Small tables with named rows and columns. After each table, cells are looked up by row and column.

rifi =
         boladal     boz  kegebib   vukoz     mur    sefa
sirozi     25236   68298   -30084    -848  -30855  -27853
nog        99778   47917   -16504  -18614  -28006  -36394
semavuf   -70605   50829    -5640   34686    3328   20545
sobipor    94454  -51073    78556   20472   71694   51862
nababap   -81254   -1578    40532   56006   54603   68944

What is the vukoz of nababap in rifi?
56006
What is the kegebib of semavuf in rifi?
-5640
What is the boz of semavuf in rifi?
50829
What is the vukoz of nog in rifi?
-18614
What is the boz of nababap in rifi?
-1578
What is the vukoz of sobipor in rifi?
20472
What is the kegebib of sirozi in rifi?
-30084
What is the sefa of sobipor in rifi?
51862
What is the mur of nog in rifi?
-28006
What is the boladal of sirozi in rifi?
25236
What is the vukoz of sirozi in rifi?
-848
What is the boz of nog in rifi?
47917
What is the mur of sirozi in rifi?
-30855

Table rema
         tarog  rel  faf  tovo  doguv  puz  vok  rizu
pifopip    128  146  130   180    103   91  144   110
ranuko      92  115  129   104    114  105   94   144
dol        239  183  179    48    121   97  172    64
dabe       227   99   47    89    144  125  130   113
motas      123  173  104   160    116  148  117    89
gor         77  132  136   122    120  150  151   122
tobike     177  202  142   159     98   52  144   140

pifopip, rizu: 110
gor, faf: 136
tobike, faf: 142
dol, doguv: 121
pifopip, tovo: 180
pifopip, vok: 144
motas, tovo: 160
dol, vok: 172
gor, tarog: 77
motas, rizu: 89
tobike, doguv: 98
Row with the largest faf: dol

gusufiz:
cols = siz, nit, laz
bap: [1998, 2059, -917]
zovabi: [-2909, -3562, -5426]
zazi: [2257, -4682, -1169]
bug: [3577, 611, -3770]
kifi: [1199, 2065, 5100]
zus: [-5476, -648, 4552]

zovabi, siz -> -2909
bap, siz -> 1998
zovabi, nit -> -3562
zazi, siz -> 2257
zazi, laz -> -1169
zazi, nit -> -4682
zus, laz -> 4552
kifi, laz -> 5100
bug, nit -> 611
zus, siz -> -5476
bug, laz -> -3770
bap, nit -> 2059
kifi, siz -> 1199
zus, nit -> -648
bap, laz -> -917
bug, siz -> 3577
zovabi, laz -> -5426
kifi, nit -> 2065

gofot =
|  | zenopa | zavus | sakobit | fegez | zed | guv | rasime |
|---|---|---|---|---|---|---|---|
| tuzori | 168 | 147 | 153 | 209 | 169 | 139 | 138 |
| tozeros | 168 | 146 | 150 | 208 | 169 | 135 | 142 |
| tepavor | 171 | 139 | 141 | 215 | 172 | 123 | 141 |
| rif | 190 | 137 | 108 | 129 | 184 | 102 | 211 |
| lan | 158 | 176 | 168 | 123 | 157 | 180 | 199 |
| fas | 199 | 130 | 100 | 135 | 192 | 88 | 204 |
| vebine | 161 | 159 | 166 | 192 | 163 | 160 | 147 |
| guroga | 169 | 143 | 147 | 212 | 170 | 131 | 142 |
| mus | 223 | 109 | 55 | 101 | 211 | 38 | 240 |
| muzul | 157 | 173 | 176 | 162 | 158 | 180 | 165 |

tuzori, sakobit: 153
guroga, sakobit: 147
lan, sakobit: 168
vebine, fegez: 192
mus, zavus: 109
tozeros, fegez: 208
lan, zed: 157
mus, guv: 38
guroga, guv: 131
guroga, fegez: 212
Row with the largest zed: mus

Table nal
|  | rugeki | zereses |
|---|---|---|
| govek | 33142 | 39785 |
| mopug | 21691 | 33437 |
| nubif | 86434 | 72974 |
| gipelos | 88719 | 70965 |
| tidob | 22780 | 32569 |
| lezesi | 36851 | 42653 |
| pusorag | 11083 | 29024 |
| dudip | 14526 | 30500 |
| fis | 13981 | 33750 |

pusorag, zereses -> 29024
gipelos, rugeki -> 88719
nubif, rugeki -> 86434
govek, rugeki -> 33142
tidob, zereses -> 32569
nubif, zereses -> 72974
dudip, zereses -> 30500

bof =
cols = ket, zud, sepir, tuno, kimib
zike: [116, 101, 100, 59, 125]
gar: [107, 88, 131, 78, 70]
limev: [96, 79, 123, 86, 56]
gep: [18, 67, 88, 60, 71]
davege: [125, 54, 95, 51, 47]
mutav: [63, 110, 110, 170, 46]
fego: [42, 113, 47, 61, 82]
tudabet: [78, 80, 68, 205, 44]
lal: [101, 55, 101, 49, 32]
ruta: [140, 30, 98, 17, 14]

zud of ruta = 30
zud of limev = 79
zud of gar = 88
tuno of zike = 59
tuno of gep = 60
sepir of lal = 101
tuno of ruta = 17
sepir of tudabet = 68
ket of gep = 18
tuno of davege = 51
sepir of limev = 123
zud of zike = 101
sepir of gar = 131
tuno of gar = 78
ket of zike = 116
zud of lal = 55
zud of davege = 54
Which row has the largest kimib? zike

gokul.tsv
	pefaz	bep	vegobi	pob	palile
feniva	97	109	118	81	88
musol	116	43	70	193	127
pubugum	73	64	94	184	128
vul	93	91	120	62	101
fot	105	92	99	107	100
vog	84	71	51	109	151
kop	114	88	92	126	99
ran	109	123	100	42	88
kez	115	62	85	169	111
ler	108	100	84	113	102
zuz	115	85	92	119	100
desopo	67	145	86	140	97
muf	90	98	105	99	104
ruv	78	64	79	68	147

pubugum, palile => 128
feniva, pefaz => 97
ran, palile => 88
ran, vegobi => 100
vul, pefaz => 93
kez, palile => 111
zuz, palile => 100
zuz, pefaz => 115
vog, pefaz => 84
ler, pob => 113
kez, bep => 62
vog, pob => 109
desopo, vegobi => 86
fot, bep => 92
kez, pob => 169
kop, bep => 88
pubugum, pefaz => 73
ruv, bep => 64

vuzo.csv
,vevuza,rutaduf,budipi,mev,dulez,mul,tege,domopi
nagad,14,91,93,91,131,189,74,54
pageve,8,51,79,145,94,161,127,133
degetan,193,81,109,48,154,65,144,121
tiv,27,153,85,108,37,93,33,44
piv,23,102,42,33,102,77,167,125
rekupa,137,130,140,119,93,121,6,25
megofu,151,83,151,142,130,160,32,55

What is the rutaduf of megofu in vuzo? 83
What is the vevuza of megofu in vuzo? 151
What is the domopi of degetan in vuzo? 121
What is the domopi of piv in vuzo? 125
What is the domopi of tiv in vuzo? 44
What is the domopi of nagad in vuzo? 54
What is the tege of tiv in vuzo? 33
What is the dulez of megofu in vuzo? 130
What is the rutaduf of rekupa in vuzo? 130
What is the mev of pageve in vuzo? 145
What is the mul of megofu in vuzo? 160
What is the rutaduf of nagad in vuzo? 91
What is the budipi of tiv in vuzo? 85
What is the mev of tiv in vuzo? 108
What is the dulez of nagad in vuzo? 131
What is the dulez of piv in vuzo? 102
What is the tege of piv in vuzo? 167
Row with the largest budipi: megofu

Table tunipag
         givutaz  dur
kono          88  231
rit           64  151
kag           32  157
setiduf       80  224
bal           93  214

dur of setiduf = 224
givutaz of kag = 32
dur of bal = 214
dur of kono = 231
dur of kag = 157
givutaz of bal = 93
givutaz of rit = 64
dur of rit = 151
givutaz of setiduf = 80
givutaz of kono = 88

natuta
fields: mekag, nenu, sazanu
kuf: [98, 193, 147]
bov: [82, 86, 122]
sasab: [118, 154, 132]
zub: [116, 178, 196]
saf: [232, 176, 163]
nanob: [128, 206, 175]
dataza: [145, 203, 138]
mul: [197, 137, 61]
ges: [125, 195, 147]

ges, sazanu => 147
sasab, sazanu => 132
ges, mekag => 125
zub, sazanu => 196
dataza, sazanu => 138
dataza, mekag => 145
mul, sazanu => 61
zub, mekag => 116
kuf, sazanu => 147
ges, nenu => 195
sasab, mekag => 118
kuf, nenu => 193
saf, nenu => 176
zub, nenu => 178
saf, mekag => 232
bov, sazanu => 122
bov, nenu => 86
sasab, nenu => 154
saf, sazanu => 163
nanob, nenu => 206

